Below is a small trained network, with its code and all its weights. Each question gives an input and a target symbol and asks what happens when units are switched off, that is, made to give their printed mean instead of their output.

import numpy as np


def w(rows, s, z=0):
    codes = np.array(rows[::2]) - 128.0
    scale = np.full(codes.shape[1], s)
    scale[-1] = z or s
    return codes * scale


def norm(h):
    return h / np.sqrt((h * h).mean(-1, keepdims=True) + 1e-5)


def f(y):
    return np.maximum(y, 0)


def softmax(a):
    e = np.exp(a - a.max(-1, keepdims=True))
    return e / e.sum(-1, keepdims=True)


def log_softmax(a):
    a = a - a.max(-1, keepdims=True)
    return a - np.log(np.exp(a).sum(-1, keepdims=True))


def net(x, mask):
    ids = ['βδζηθμξπτφ'.index(c) for c in x.split()]
    T = len(ids)
    res = E[ids] + P[:T]
    u = 0
    for l in range(2):
        r = norm(res)
        for j in range(2):
            rows = slice(2 * j, 2 * j + 2)
            q, k, v = (r @ M[l][rows].T for M in (Q, K, V))
            z = softmax(np.where(np.tri(T) > 0, q @ k.T / 2**0.5, -1e9)) @ v
            o = O[l][rows]
            res = res + np.where(mask[u + j], z, o[:, -1]) @ o[:, :-1]
        u += 2
        y = f(norm(res) @ A[l][:, :-1].T + A[l][:, -1])
        res = res + np.where(mask[u : u + 12], y, B[l][:, -1]) @ B[l][:, :-1]
        u += 12
    return log_softmax(norm(res)[-1] @ U[:, :-1].T + U[:, -1])


Q, K, V, O, A, B = {}, {}, {}, {}, {}, {}
E = w([
[79,137,144],'β',
[144,108,116],'δ',
[122,165,151],'ζ',
[163,2,199],'η',
[97,132,137],'θ',
[163,178,102],'μ',
[87,152,161],'ξ',
[131,192,82],'π',
[205,184,179],'τ',
[134,140,217],'φ',
],0.023)
P = w([
[84,254,213],'0',
[134,223,199],'1',
[141,159,188],'2',
[127,139,177],'3',
[115,104,151],'4',
[128,85,143],'5',
[141,58,111],'6',
[147,41,77],'7',
[125,48,77],'8',
[111,40,97],'9',
],0.0073)
Q[0] = w([
[65,52,149],'0.h1',
[69,150,3],'0.h1',
[94,143,157],'0.h2',
[102,128,117],'0.h2',
],0.019)
K[0] = w([
[65,103,105],'0.h1',
[111,140,2],'0.h1',
[121,142,162],'0.h2',
[139,134,146],'0.h2',
],0.025)
V[0] = w([
[129,11,207],'0.h1',
[201,118,117],'0.h1',
[170,73,80],'0.h2',
[124,73,60],'0.h2',
],0.011)
O[0] = w([
[102,254,110,140],'0.h1',
[167,128,135,101],'0.h1',
[157,167,122,45],'0.h2',
[227,154,137,2],'0.h2',
],0.0099,0.0056)
A[0] = w([
[169,101,97,234],'0.n1',
[75,177,15,131],'0.n2',
[133,164,73,167],'0.n3',
[157,103,86,159],'0.n4',
[131,104,109,88],'0.n5',
[119,150,192,107],'0.n6',
[172,133,165,102],'0.n7',
[197,112,206,181],'0.n8',
[110,120,90,255],'0.n9',
[251,145,186,128],'0.n10',
[188,36,171,190],'0.n11',
[161,170,168,185],'0.n12',
],0.017,0.0045)
B[0] = w([
[145,83,220,196],'0.n1',
[19,47,212,185],'0.n2',
[65,113,146,157],'0.n3',
[157,102,208,173],'0.n4',
[100,151,138,144],'0.n5',
[187,100,201,193],'0.n6',
[69,132,102,164],'0.n7',
[24,86,135,223],'0.n8',
[101,91,142,197],'0.n9',
[5,148,36,229],'0.n10',
[64,159,137,254],'0.n11',
[140,201,60,194],'0.n12',
],0.019,0.0083)
Q[1] = w([
[122,127,189],'1.h1',
[201,116,97],'1.h1',
[249,102,228],'1.h2',
[125,196,81],'1.h2',
],0.017)
K[1] = w([
[136,154,100],'1.h1',
[64,94,136],'1.h1',
[211,225,86],'1.h2',
[48,151,250],'1.h2',
],0.015)
V[1] = w([
[160,249,149],'1.h1',
[73,122,38],'1.h1',
[135,108,25],'1.h2',
[166,117,185],'1.h2',
],0.022)
O[1] = w([
[78,240,254,78],'1.h1',
[52,42,133,124],'1.h1',
[105,168,9,9],'1.h2',
[215,44,101,115],'1.h2',
],0.014,0.013)
A[1] = w([
[144,116,157,182],'1.n1',
[122,123,137,95],'1.n2',
[154,133,48,219],'1.n3',
[85,112,137,29],'1.n4',
[100,58,37,47],'1.n5',
[98,114,137,100],'1.n6',
[128,47,116,50],'1.n7',
[134,156,176,113],'1.n8',
[205,109,87,216],'1.n9',
[165,250,176,254],'1.n10',
[252,176,153,170],'1.n11',
[130,123,130,62],'1.n12',
],0.014,0.0025)
B[1] = w([
[146,118,109,204],'1.n1',
[126,116,134,154],'1.n2',
[53,136,118,138],'1.n3',
[106,98,132,251],'1.n4',
[64,242,126,253],'1.n5',
[110,108,152,243],'1.n6',
[201,157,149,250],'1.n7',
[85,190,87,199],'1.n8',
[111,142,77,137],'1.n9',
[165,254,142,212],'1.n10',
[69,208,91,166],'1.n11',
[125,135,148,128],'1.n12',
],0.024,0.0045)
U = w([
[64,107,103,2],'β',
[99,152,81,120],'δ',
[151,110,111,153],'ζ',
[118,112,96,83],'η',
[105,105,115,74],'θ',
[134,113,133,53],'μ',
[141,89,132,187],'ξ',
[123,70,122,95],'π',
[12,131,21,200],'τ',
[149,250,148,197],'φ',
],0.013,0.004)

Each question gives the input, a string of symbols that net reads in full, and the target symbol t.
The units are the heads (2 rows each of Q, K, V and O) and the neurons (one row each of A and B). Each row of codes is followed by its name. A weight is (code - 128) times the scale printed after its matrix; where a second scale follows, it is the last column's (O, A, B and U).
mask holds one flag per unit, layer by layer, with each layer's heads first. A switched-off unit (its flag False) gives its mean, the last column of its rows in O or B, instead of its output. The means were averaged over made-up inputs and are rounded, as every weight is.
A unit's drop is (log p(t) with every unit on - log p(t) with that unit switched off) / (log p(t) with every unit on - log p(t) with every unit switched off).
unit that matters most: the unit with the biggest drop
k most important neurons: the k neurons with the biggest drops, biggest first
top k neurons in layer l: the k neurons of layer l with the biggest drops, biggest first
heads that matter: for each layer, one digit per head in row order, 1 if its drop is at least 0.15 and else 0, layers parted by /
drop of u: that unit's drop, to one decimal
input φ δ τ δ η τ φ φ, target φ: heads that matter	10 / 00
input π τ δ τ β β τ, target τ: heads that matter	00 / 00
input δ π π τ φ δ δ φ ξ, target φ: top 2 neurons in layer 0	[0.n10; 0.n8]
input τ μ φ β, target φ: 2 most important neurons	[0.n10; 0.n2]
input φ β φ δ, target φ: heads that matter	11 / 10
input φ μ ζ δ δ δ φ τ ζ, target φ: 2 most important neurons	[0.n10; 0.n2]
input τ δ η φ ξ, target φ: top 2 neurons in layer 0	[0.n10; 0.n6]
input μ π δ θ φ φ, target φ: heads that matter	10 / 10
input ζ μ τ φ ζ, target φ: top 4 neurons in layer 0	[0.n10; 0.n8; 0.n6; 0.n2]
input δ φ δ ζ β δ τ φ φ β, target φ: heads that matter	10 / 10
input μ τ φ μ, target φ: unit that matters most	0.h1
input φ φ φ π, target φ: heads that matter	11 / 10
input θ π τ ζ φ μ δ φ θ, target φ: top 2 neurons in layer 0	[0.n8; 0.n10]
input δ η φ θ, target φ: 2 most important neurons	[0.n10; 0.n6]
input ζ τ δ β μ φ μ β φ π, target φ: heads that matter	10 / 10
input δ δ η π π φ η, target φ: top 3 neurons in layer 0	[0.n10; 0.n2; 0.n11]
input δ τ μ δ τ μ ξ β φ η, target φ: 3 most important neurons	[0.n10; 0.n8; 0.n2]
input τ τ φ μ, target φ: top 4 neurons in layer 0	[0.n2; 0.n10; 0.n8; 0.n6]
input θ φ φ θ δ μ φ ξ τ, target φ: 2 most important neurons	[0.n6; 0.n2]
input τ ξ δ μ δ η β μ φ δ, target φ: 2 most important neurons	[0.n10; 0.n8]
input ζ η δ θ φ η φ μ τ, target φ: drop of 1.h1	1.5
input π δ ξ τ, target τ: drop of 0.n12	0.1
